Below is a small trained network, with its code and all its weights. Each question gives an input and a target symbol and asks what happens when units are switched off, that is, made to give their printed mean instead of their output.

import numpy as np


def w(rows, s, z=0):
    codes = np.array(rows[::2]) - 128.0
    scale = np.full(codes.shape[1], s)
    scale[-1] = z or s
    return codes * scale


def f(y):
    return np.maximum(y, 0)


def softmax(a):
    e = np.exp(a - a.max(-1, keepdims=True))
    return e / e.sum(-1, keepdims=True)


def log_softmax(a):
    a = a - a.max(-1, keepdims=True)
    return a - np.log(np.exp(a).sum(-1, keepdims=True))


def net(x, mask):
    ids = ['αβδηξστ'.index(c) for c in x.split()]
    T = len(ids)
    res = E[ids] + P[:T]
    u = 0
    for l in range(2):
        r = res
        for j in range(3):
            rows = slice(3 * j, 3 * j + 3)
            q, k, v = (r @ M[l][rows].T for M in (Q, K, V))
            z = softmax(np.where(np.tri(T) > 0, q @ k.T / 3**0.5, -1e9)) @ v
            o = O[l][rows]
            res = res + np.where(mask[u + j], z, o[:, -1]) @ o[:, :-1]
        u += 3
        y = f(res @ A[l][:, :-1].T + A[l][:, -1])
        res = res + np.where(mask[u : u + 4], y, B[l][:, -1]) @ B[l][:, :-1]
        u += 4
    return log_softmax(res[-1] @ U[:, :-1].T + U[:, -1])


Q, K, V, O, A, B = {}, {}, {}, {}, {}, {}
E = w([
[106,156,159,24,139],'α',
[59,117,139,252,107],'β',
[228,127,177,212,198],'δ',
[172,33,202,142,139],'η',
[211,71,29,103,160],'ξ',
[145,230,123,177,80],'σ',
[15,67,67,139,164],'τ',
],0.016)
P = w([
[162,138,110,137,255],'0',
[144,125,99,112,181],'1',
[137,118,98,105,152],'2',
[137,117,101,99,138],'3',
[139,122,103,92,129],'4',
[135,120,105,92,122],'5',
[129,119,111,98,126],'6',
[125,127,117,98,135],'7',
[119,125,120,103,136],'8',
[114,133,121,97,138],'9',
[106,124,130,112,154],'10',
],0.0097)
Q[0] = w([
[129,95,243,145,101],'0.h1',
[65,206,200,100,162],'0.h1',
[141,47,130,81,249],'0.h1',
[231,170,168,110,216],'0.h2',
[69,96,177,115,84],'0.h2',
[84,116,131,115,182],'0.h2',
[208,213,96,145,80],'0.h3',
[89,147,190,154,74],'0.h3',
[142,62,169,158,168],'0.h3',
],0.011)
K[0] = w([
[62,153,247,210,171],'0.h1',
[113,146,187,93,159],'0.h1',
[145,61,151,104,123],'0.h1',
[207,141,126,116,157],'0.h2',
[150,112,168,104,38],'0.h2',
[61,84,139,117,174],'0.h2',
[108,168,112,147,116],'0.h3',
[107,115,174,195,114],'0.h3',
[113,116,175,111,135],'0.h3',
],0.013)
V[0] = w([
[128,196,138,75,145],'0.h1',
[74,141,246,162,125],'0.h1',
[74,107,66,126,121],'0.h1',
[34,82,167,188,171],'0.h2',
[157,174,69,160,111],'0.h2',
[142,89,145,58,118],'0.h2',
[129,133,152,136,99],'0.h3',
[151,127,168,125,172],'0.h3',
[143,33,172,152,158],'0.h3',
],0.011)
O[0] = w([
[144,3,178,81,126,124],'0.h1',
[75,104,123,195,2,3],'0.h1',
[99,84,131,133,195,146],'0.h1',
[155,159,130,108,161,237],'0.h2',
[88,155,164,214,90,103],'0.h2',
[149,107,166,91,53,119],'0.h2',
[93,155,183,50,115,68],'0.h3',
[147,111,74,94,165,189],'0.h3',
[175,101,151,64,65,213],'0.h3',
],0.0075,0.0048)
A[0] = w([
[10,226,92,201,120,42],'0.n1',
[227,213,190,242,134,196],'0.n2',
[160,106,253,161,208,225],'0.n3',
[114,181,81,77,78,9],'0.n4',
],0.0068,0.0011)
B[0] = w([
[183,99,210,7,138,223],'0.n1',
[127,88,45,76,108,255],'0.n2',
[205,133,106,171,86,228],'0.n3',
[165,195,91,161,146,146],'0.n4',
],0.012,0.0047)
Q[1] = w([
[127,143,97,176,142],'1.h1',
[154,149,10,146,46],'1.h1',
[73,94,38,126,135],'1.h1',
[178,196,112,99,131],'1.h2',
[104,122,151,158,104],'1.h2',
[214,86,204,139,90],'1.h2',
[208,127,42,190,160],'1.h3',
[145,145,180,165,165],'1.h3',
[107,47,10,88,140],'1.h3',
],0.011)
K[1] = w([
[139,98,91,157,178],'1.h1',
[254,97,92,124,200],'1.h1',
[230,55,177,182,161],'1.h1',
[140,124,158,152,72],'1.h2',
[140,122,204,201,114],'1.h2',
[125,102,124,96,73],'1.h2',
[174,99,167,219,42],'1.h3',
[154,73,67,129,185],'1.h3',
[175,96,176,187,53],'1.h3',
],0.0099)
V[1] = w([
[92,147,92,162,44],'1.h1',
[210,139,57,58,221],'1.h1',
[90,194,104,73,187],'1.h1',
[117,112,177,185,100],'1.h2',
[184,68,146,71,131],'1.h2',
[85,97,129,195,128],'1.h2',
[146,156,176,162,90],'1.h3',
[88,194,2,65,173],'1.h3',
[108,156,204,91,120],'1.h3',
],0.0083)
O[1] = w([
[137,81,161,162,38,73],'1.h1',
[95,119,159,152,149,250],'1.h1',
[145,130,151,90,180,141],'1.h1',
[129,73,134,86,189,76],'1.h2',
[105,254,186,125,101,195],'1.h2',
[103,143,159,133,134,80],'1.h2',
[81,127,51,118,167,102],'1.h3',
[219,68,165,143,195,144],'1.h3',
[100,128,136,86,117,111],'1.h3',
],0.0084,0.024)
A[1] = w([
[25,39,107,199,254,143],'1.n1',
[107,33,211,24,49,146],'1.n2',
[161,54,185,17,37,1],'1.n3',
[198,91,203,86,180,165],'1.n4',
],0.0071,0.004)
B[1] = w([
[31,86,165,45,115,183],'1.n1',
[199,81,5,1,138,161],'1.n2',
[134,93,23,127,228,154],'1.n3',
[41,148,81,130,35,249],'1.n4',
],0.0086,0.013)
U = w([
[98,183,253,108,97,247],'α',
[144,65,97,36,119,201],'β',
[132,101,104,137,156,175],'δ',
[29,145,36,144,91,25],'η',
[111,144,107,124,230,85],'ξ',
[96,115,113,103,140,3],'σ',
[70,71,137,92,160,117],'τ',
],0.0069,0.0036)

Each question gives the input, a string of symbols that net reads in full, and the target symbol t.
The units are the heads (3 rows each of Q, K, V and O) and the neurons (one row each of A and B). Each row of codes is followed by its name. A weight is (code - 128) times the scale printed after its matrix; where a second scale follows, it is the last column's (O, A, B and U).
mask holds one flag per unit, layer by layer, with each layer's heads first. A switched-off unit (its flag False) gives its mean, the last column of its rows in O or B, instead of its output. The means were averaged over made-up inputs and are rounded, as every weight is.
A unit's drop is (log p(t) with every unit on - log p(t) with that unit switched off) / (log p(t) with every unit on - log p(t) with every unit switched off).
The circuit of an input: a set's keep is (log p(t) with only the set's units on - log p(t) with every unit switched off) / (log p(t) with every unit on - log p(t) with every unit switched off). Starting from the 12 units with the biggest drops (on a tie, the unit counted first), units are removed one at a time, each time the one whose removal leaves the highest keep (on an exact tie, the one counted first), for as long as the keep stays at least 0.8.
units of the circuit, in order: the units of the circuit, biggest drop first
k most important neurons of layer l: the k neurons of layer l with the biggest drops, biggest first
heads that matter: for each layer, one digit per head in row order, 1 if its drop is at least 0.15 and else 0, layers parted by /
drop of u: that unit's drop, to one decimal
input β η ξ δ τ τ σ α τ, target ξ: heads that matter	110 / 000
input δ η α η η α τ α η, target β: units of the circuit, in order	[0.h3, 1.n2]
input δ δ δ β, target α: units of the circuit, in order	[0.n1, 0.h1]
input η δ τ σ β σ β, target β: units of the circuit, in order	[0.h1, 0.n1, 1.h1, 1.h2]
input ξ δ β, target α: units of the circuit, in order	[0.h1, 0.n1]
input σ α σ ξ, target ξ: units of the circuit, in order	[0.h1]
input σ α τ, target τ: units of the circuit, in order	[1.n1, 1.h2, 0.h3, 0.h1]
input τ τ η, target α: 2 most important neurons of layer 1	[1.n2, 1.n3]
input σ η β δ, target η: heads that matter	000 / 001
input τ β α α η α ξ ξ ξ α, target β: heads that matter	110 / 101
input α δ η α β β τ β σ α β, target β: units of the circuit, in order	[0.n1, 0.h1, 1.n2, 1.h1]
input β ξ α η η α δ δ δ η, target β: heads that matter	111 / 110
input η δ σ τ δ, target η: 2 most important neurons of layer 0	[0.n2, 0.n1]
input δ ξ η, target α: heads that matter	001 / 100
input α α δ α α ξ α η τ α ξ, target ξ: most important neuron of layer 1	[1.n4]
input δ β σ α α δ, target δ: 2 most important neurons of layer 1	[1.n4, 1.n1]
input τ β τ η α σ η τ σ, target β: 3 most important neurons of layer 0	[0.n1, 0.n2, 0.n3]
input β α τ ξ α α ξ α α, target β: drop of 0.n4	0.0
input α σ σ α τ, target τ: drop of 1.n1	0.6
input ξ α α α σ α σ, target β: drop of 0.n2	0.9
input τ α α δ σ β σ δ, target δ: drop of 0.n3	0.7
